Both labels of each row:
| -.07 |  .02 |  .04 |  .03 | -.01 |  .04 | -.07 |  .12 |  .06 | -.07 | -.02 |  .04 |  .03 | -.02 |  .03 | -.05 |  .40 | -.03 |  .02 |  .03 |  .00 |
<31> [61]
|  .02 |  .17 |  .00 | -.28 |  .04 |  .12 |  .01 |  .02 | -.01 | -.01 | -.05 |  .13 | -.06 | -.05 |  .12 |  .17 |  .10 |  .03 | -.02 | -.02 |  .08 |
<24> [61]
| -.02 | -.03 |  .05 | -.11 |  .03 |  .01 |  .05 |  .01 |  .03 |  .18 |  .04 |  .03 | -.04 |  .01 |  .06 |  .12 |  .23 |  .14 |  .03 | -.05 |  .04 |
<24> [61]
|  .03 |  .10 |  .02 | -.28 | -.02 |  .03 |  .06 | -.06 |  .04 | -.03 |  .01 |  .09 | -.03 | -.02 | -.02 |  .09 |  .11 | -.01 |  .03 | -.01 |  .04 |
<24> [61]
|  .01 |  .02 | -.03 | -.11 |  .01 |  .10 |  .10 |  .16 |  .02 | -.01 |  .00 |  .02 | -.01 |  .02 | -.02 | -.12 |  .13 | -.18 | -.02 | -.01 | -.02 |
<24> [61]
| -.10 | -.03 |  .02 |  .12 |  .00 |  .07 | -.04 |  .07 |  .05 | -.04 |  .07 | -.01 |  .01 |  .05 | -.02 | -.13 |  .35 | -.05 |  .06 |  .00 |  .00 |
<31> [61]
|  .06 |  .12 |  .02 | -.07 |  .00 |  .16 |  .04 | -.01 |  .04 |  .07 | -.04 | -.05 | -.06 | -.01 |  .08 |  .18 |  .08 |  .21 | -.01 |  .01 |  .05 |
<24> [71]
| -.03 |  .03 | -.03 |  .06 | -.01 |  .16 |  .00 |  .05 | -.66 |  .00 |  .06 |  .04 |  .01 |  .06 |  .01 |  .06 |  .24 | -.13 |  .00 |  .01 |  .00 |
<24> [61]
|  .01 | -.01 | -.03 |  .15 |  .00 |  .10 | -.04 |  .33 |  .06 |  .00 |  .02 |  .02 |  .01 |  .09 |  .02 |  .13 |  .28 | -.06 | -.06 | -.06 |  .03 |
<24> [61]
| -.06 |  .01 |  .00 | -.15 |  .04 |  .09 | -.06 |  .03 |  .05 |  .01 |  .01 |  .08 | -.01 |  .02 | -.02 |  .08 |  .18 | -.17 | -.05 |  .01 |  .05 |
<24> [61]
| -.01 |  .01 |  .00 |  .10 |  .04 |  .14 | -.05 |  .06 |  .06 | -.02 |  .04 |  .00 |  .08 |  .05 |  .02 | -.02 |  .23 | -.04 | -.01 | -.06 | -.02 |
<24> [71]
| -.02 |  .11 | -.01 | -.15 |  .01 |  .00 | -.01 |  .01 | -.09 |  .00 |  .02 |  .04 | -.05 |  .01 |  .07 | -.11 |  .22 |  .04 |  .01 |  .04 |  .01 |
<24> [61]
| -.02 | -.03 |  .00 | -.19 | -.04 |  .15 |  .01 |  .01 |  .06 |  .01 |  .02 |  .11 |  .00 |  .00 |  .00 |  .14 |  .14 | -.03 | -.01 | -.04 |  .02 |
<24> [61]
| -.10 | -.02 |  .00 | -.01 |  .01 |  .03 | -.01 |  .01 |  .06 |  .01 |  .05 |  .07 | -.07 |  .07 |  .07 |  .02 |  .19 |  .05 | -.02 | -.01 |  .04 |
<24> [71]
|  .02 |  .07 |  .02 | -.07 |  .05 |  .17 |  .00 | -.08 |  .11 |  .00 | -.05 |  .04 | -.01 |  .05 |  .04 |  .15 |  .17 |  .04 |  .00 |  .02 |  .07 |
<24> [71]
|  .00 |  .06 | -.04 | -.21 |  .01 |  .10 |  .00 | -.06 |  .07 |  .03 |  .00 |  .17 | -.07 |  .00 |  .01 | -.06 |  .20 | -.12 |  .00 |  .05 |  .03 |
<24> [61]
|  .01 |  .23 |  .02 | -.20 |  .04 |  .15 |  .01 | -.10 |  .08 | -.01 | -.04 |  .07 | -.05 | -.11 |  .03 |  .16 |  .12 | -.04 |  .00 |  .05 |  .06 |
<24> [61]
